Below is a small trained network, with its code and all its weights. Each question gives an input and a class and asks what happens when units are switched off, that is, made to give their printed mean instead of their output.

import numpy as np


def w(rows, s, z=0):
    codes = np.array(rows[::2]) - 128.0
    scale = np.full(codes.shape[1], s)
    scale[-1] = z or s
    return codes * scale


def f(y):
    return y / 2 * (1 + np.tanh(0.7978845608 * (y + 0.044715 * y**3)))


def log_softmax(a):
    a = a - a.max(-1, keepdims=True)
    return a - np.log(np.exp(a).sum(-1, keepdims=True))


def net(x, mask):
    res = np.array(x, float).reshape(1, 5) / 4 @ E
    y = f(res @ A[0][:, :-1].T + A[0][:, -1])
    res = res + np.where(mask, y, B[0][:, -1]) @ B[0][:, :-1]
    return log_softmax(res[-1] @ U[:, :-1].T + U[:, -1])


A, B = {}, {}
E = w([
[7,154,210,151,233,116],'x0',
[168,57,182,235,169,250],'x1',
[113,133,132,111,119,156],'x2',
[180,230,73,134,229,173],'x3',
[190,174,254,61,142,100],'x4',
],0.0091)
A[0] = w([
[54,125,34,125,127,129,94],'neuron 1',
[40,102,210,156,241,144,131],'neuron 2',
[216,174,213,88,147,98,58],'neuron 3',
[97,114,11,165,151,172,6],'neuron 4',
[141,178,107,97,181,166,66],'neuron 5',
[209,132,121,124,53,152,160],'neuron 6',
[149,175,60,99,230,104,123],'neuron 7',
[79,91,53,220,111,112,77],'neuron 8',
[96,43,165,123,63,93,173],'neuron 9',
[201,136,52,100,90,132,94],'neuron 10',
[167,217,66,160,192,184,120],'neuron 11',
[53,45,189,97,91,77,94],'neuron 12',
[29,154,174,172,181,123,114],'neuron 13',
[46,150,67,6,120,79,93],'neuron 14',
[145,65,173,190,155,216,33],'neuron 15',
[132,185,94,103,131,82,87],'neuron 16',
[125,74,109,90,157,124,151],'neuron 17',
[190,130,222,114,126,91,100],'neuron 18',
[2,176,157,117,194,76,112],'neuron 19',
[161,98,147,201,150,221,57],'neuron 20',
[191,185,100,105,206,145,132],'neuron 21',
[232,107,112,105,62,161,91],'neuron 22',
[199,158,236,37,128,164,133],'neuron 23',
[166,170,95,106,199,166,72],'neuron 24',
],0.0091,0.0014)
B[0] = w([
[92,213,89,202,199,78,189],'neuron 1',
[206,60,76,49,167,115,250],'neuron 2',
[50,187,75,123,184,113,210],'neuron 3',
[59,157,85,164,215,145,205],'neuron 4',
[100,68,160,122,129,130,172],'neuron 5',
[144,88,53,47,190,148,204],'neuron 6',
[144,82,218,138,59,212,202],'neuron 7',
[79,202,130,148,242,161,204],'neuron 8',
[16,57,247,134,70,177,198],'neuron 9',
[162,82,77,74,119,148,208],'neuron 10',
[101,70,213,158,58,176,217],'neuron 11',
[114,91,145,138,80,185,200],'neuron 12',
[176,62,65,62,177,148,217],'neuron 13',
[217,187,194,124,57,59,224],'neuron 14',
[218,219,121,179,32,74,225],'neuron 15',
[144,194,180,176,65,107,175],'neuron 16',
[113,172,160,141,133,172,132],'neuron 17',
[23,185,97,163,180,131,190],'neuron 18',
[198,101,56,50,116,146,231],'neuron 19',
[170,200,139,193,38,2,222],'neuron 20',
[35,79,188,110,73,154,200],'neuron 21',
[176,65,83,42,185,172,217],'neuron 22',
[61,215,92,151,209,97,223],'neuron 23',
[88,59,167,125,69,160,184],'neuron 24',
],0.0067,0.011)
U = w([
[203,29,42,34,160,163,2],'0',
[14,21,228,148,56,194,138],'1',
[2,207,81,161,205,127,239],'2',
[217,180,149,151,33,55,162],'3',
],0.009,0.00078)

Each question gives the input, the list of numbers given to net, and the class t.
The units are the neurons (one row each of A and B). Each row of codes is followed by its name. A weight is (code - 128) times the scale printed after its matrix; where a second scale follows, it is the last column's (A, B and U).
mask holds one flag per neuron, in row order. A switched-off neuron (its flag False) gives its mean, the last column of its row in B, instead of its output. The means were averaged over made-up inputs and are rounded, as every weight is.
A unit's drop is (log p(t) with every unit on - log p(t) with that unit switched off) / (log p(t) with every unit on - log p(t) with every unit switched off).
The circuit of an input: a set's keep is (log p(t) with only the set's units on - log p(t) with every unit switched off) / (log p(t) with every unit on - log p(t) with every unit switched off). Starting from the 12 units with the biggest drops (on a tie, the unit counted first), units are removed one at a time, each time the one whose removal leaves the highest keep (on an exact tie, the one counted first), for as long as the keep stays at least 0.8.
units of the circuit, in order: the units of the circuit, biggest drop first
k most important neurons: the k neurons with the biggest drops, biggest first
drop of u: that unit's drop, to one decimal
input [-5,-2,-7,6,-7], class 2: units of the circuit, in order	neuron 4
input [0,5,-4,6,7], class 2: 2 most important neurons	neuron 23; neuron 3
input [0,8,-5,-5,7], class 3: 2 most important neurons	neuron 15; neuron 20
input [1,4,4,-2,-5], class 2: 2 most important neurons	neuron 8; neuron 14
input [7,1,-6,-5,8], class 2: 2 most important neurons	neuron 18; neuron 23
input [7,8,-6,8,0], class 1: 3 most important neurons	neuron 11; neuron 21; neuron 24
input [-5,3,1,-2,-7], class 2: units of the circuit, in order	neuron 8; neuron 4
input [8,-2,-3,8,3], class 0: 2 most important neurons	neuron 19; neuron 2
input [5,7,-8,3,-5], class 3: 2 most important neurons	neuron 20; neuron 15
input [-5,5,0,1,-8], class 2: 2 most important neurons	neuron 4; neuron 8
input [6,3,-5,-5,7], class 2: 4 most important neurons	neuron 18; neuron 23; neuron 3; neuron 22
input [6,-3,5,-5,8], class 2: 3 most important neurons	neuron 23; neuron 18; neuron 3
input [-6,-4,4,-7,6], class 1: 2 most important neurons	neuron 9; neuron 2
input [-2,-7,-1,2,-8], class 2: units of the circuit, in order	neuron 1
input [-6,7,-5,0,-4], class 3: 4 most important neurons	neuron 20; neuron 15; neuron 2; neuron 13
input [3,-5,-7,5,3], class 1: drop of neuron 20	0.2
input [4,1,4,6,-6], class 1: drop of neuron 5	0.1
input [5,4,-5,3,-4], class 0: drop of neuron 13	0.2
